Below are the code and all the weights of a small trained network. Each question names an input and a class and asks about switching units off, where a switched-off unit gives its printed mean instead of its output.

import numpy as np


def w(rows, s, z=0):
    codes = np.array(rows[::2]) - 128.0
    scale = np.full(codes.shape[1], s)
    scale[-1] = z or s
    return codes * scale


def f(y):
    return y / 2 * (1 + np.tanh(0.7978845608 * (y + 0.044715 * y**3)))


def log_softmax(a):
    a = a - a.max(-1, keepdims=True)
    return a - np.log(np.exp(a).sum(-1, keepdims=True))


def net(x, mask):
    res = np.array(x, float).reshape(1, 3) / 4 @ E
    y = f(res @ A[0][:, :-1].T + A[0][:, -1])
    res = res + np.where(mask, y, B[0][:, -1]) @ B[0][:, :-1]
    return log_softmax(res[-1] @ U[:, :-1].T + U[:, -1])


A, B = {}, {}
E = w([
[224,119,123,127,253,152],'x0',
[73,226,172,115,71,212],'x1',
[112,221,151,98,190,23],'x2',
],0.011)
A[0] = w([
[171,174,171,137,188,248,137],'neuron 0',
[159,39,87,140,149,38,200],'neuron 1',
[136,163,156,109,125,102,147],'neuron 2',
[114,138,166,159,119,134,100],'neuron 3',
[193,155,134,143,150,85,203],'neuron 4',
[159,120,143,110,163,97,178],'neuron 5',
[218,81,137,132,221,182,174],'neuron 6',
[143,90,140,166,125,168,143],'neuron 7',
[100,71,134,142,137,78,116],'neuron 8',
[147,105,140,97,153,148,174],'neuron 9',
[98,108,112,132,16,196,170],'neuron 10',
[152,87,134,84,111,165,103],'neuron 11',
[103,207,168,96,157,60,153],'neuron 12',
[78,153,176,128,99,176,253],'neuron 13',
],0.013,0.0051)
B[0] = w([
[209,170,137,79,14,103,210],'neuron 0',
[117,8,145,105,96,75,234],'neuron 1',
[129,102,128,145,163,160,152],'neuron 2',
[154,108,138,125,153,177,137],'neuron 3',
[82,108,81,167,133,152,189],'neuron 4',
[105,113,75,144,135,134,178],'neuron 5',
[172,104,12,145,84,117,252],'neuron 6',
[97,158,110,116,150,100,166],'neuron 7',
[118,102,156,88,104,111,159],'neuron 8',
[141,133,113,116,129,94,159],'neuron 9',
[97,181,232,120,182,164,234],'neuron 10',
[140,170,110,174,132,113,152],'neuron 11',
[78,98,100,185,223,147,202],'neuron 12',
[107,167,197,123,170,148,208],'neuron 13',
],0.016,0.017)
U = w([
[158,186,55,140,60,116,6],'0',
[7,192,162,204,231,175,179],'1',
[96,1,14,166,86,35,198],'2',
[88,113,236,57,35,68,115],'3',
],0.0073,0.002)

Each question gives the input, the list of numbers given to net, and the class t.
The units are the neurons (one row each of A and B). Each row of codes is followed by its name. A weight is (code - 128) times the scale printed after its matrix; where a second scale follows, it is the last column's (A, B and U).
mask holds one flag per neuron, in row order. A switched-off neuron (its flag False) gives its mean, the last column of its row in B, instead of its output. The means were averaged over made-up inputs and are rounded, as every weight is.
A unit's drop is (log p(t) with every unit on - log p(t) with that unit switched off) / (log p(t) with every unit on - log p(t) with every unit switched off).
The circuit of an input: a set's keep is (log p(t) with only the set's units on - log p(t) with every unit switched off) / (log p(t) with every unit on - log p(t) with every unit switched off). Starting from the 12 units with the biggest drops (on a tie, the unit counted first), units are removed one at a time, each time the one whose removal leaves the highest keep (on an exact tie, the one counted first), for as long as the keep stays at least 0.8.
units of the circuit, in order: the units of the circuit, biggest drop first
most important unit: the unit with the biggest drop
top k neurons: the k neurons with the biggest drops, biggest first
drop when u is switched off: that unit's drop, to one decimal
input [-7,-3,7], class 1: most important unit : neuron 6
input [4,5,3], class 0: units of the circuit, in order : neuron 0; neuron 1
input [2,6,0], class 3: units of the circuit, in order : neuron 0; neuron 6
input [2,0,-4], class 0: units of the circuit, in order : neuron 1; neuron 12
input [2,1,-7], class 0: units of the circuit, in order : neuron 1; neuron 0
input [-1,5,-2], class 1: top 3 neurons : neuron 1; neuron 10; neuron 13
input [6,8,4], class 0: top 3 neurons : neuron 0; neuron 10; neuron 1
input [2,8,-2], class 3: top 2 neurons : neuron 0; neuron 12
input [1,0,-7], class 0: top 2 neurons : neuron 12; neuron 1
input [1,2,-3], class 3: top 2 neurons : neuron 12; neuron 6
input [2,5,0], class 3: top 2 neurons : neuron 0; neuron 6
input [7,4,8], class 2: top 3 neurons : neuron 10; neuron 0; neuron 12
input [-2,-4,-8], class 3: top 2 neurons : neuron 10; neuron 12
input [2,3,-6], class 0: units of the circuit, in order : neuron 0
input [-7,-8,-5], class 3: top 2 neurons : neuron 6; neuron 10
input [1,7,-2], class 3: top 2 neurons : neuron 0; neuron 12
input [2,3,-3], class 3: top 2 neurons : neuron 6; neuron 12
input [7,5,-5], class 0: drop when neuron 10 is switched off : 0.0
input [6,1,-8], class 0: drop when neuron 0 is switched off : 0.1
input [7,4,-3], class 0: most important unit : neuron 0
input [-1,0,6], class 1: drop when neuron 6 is switched off : 0.3
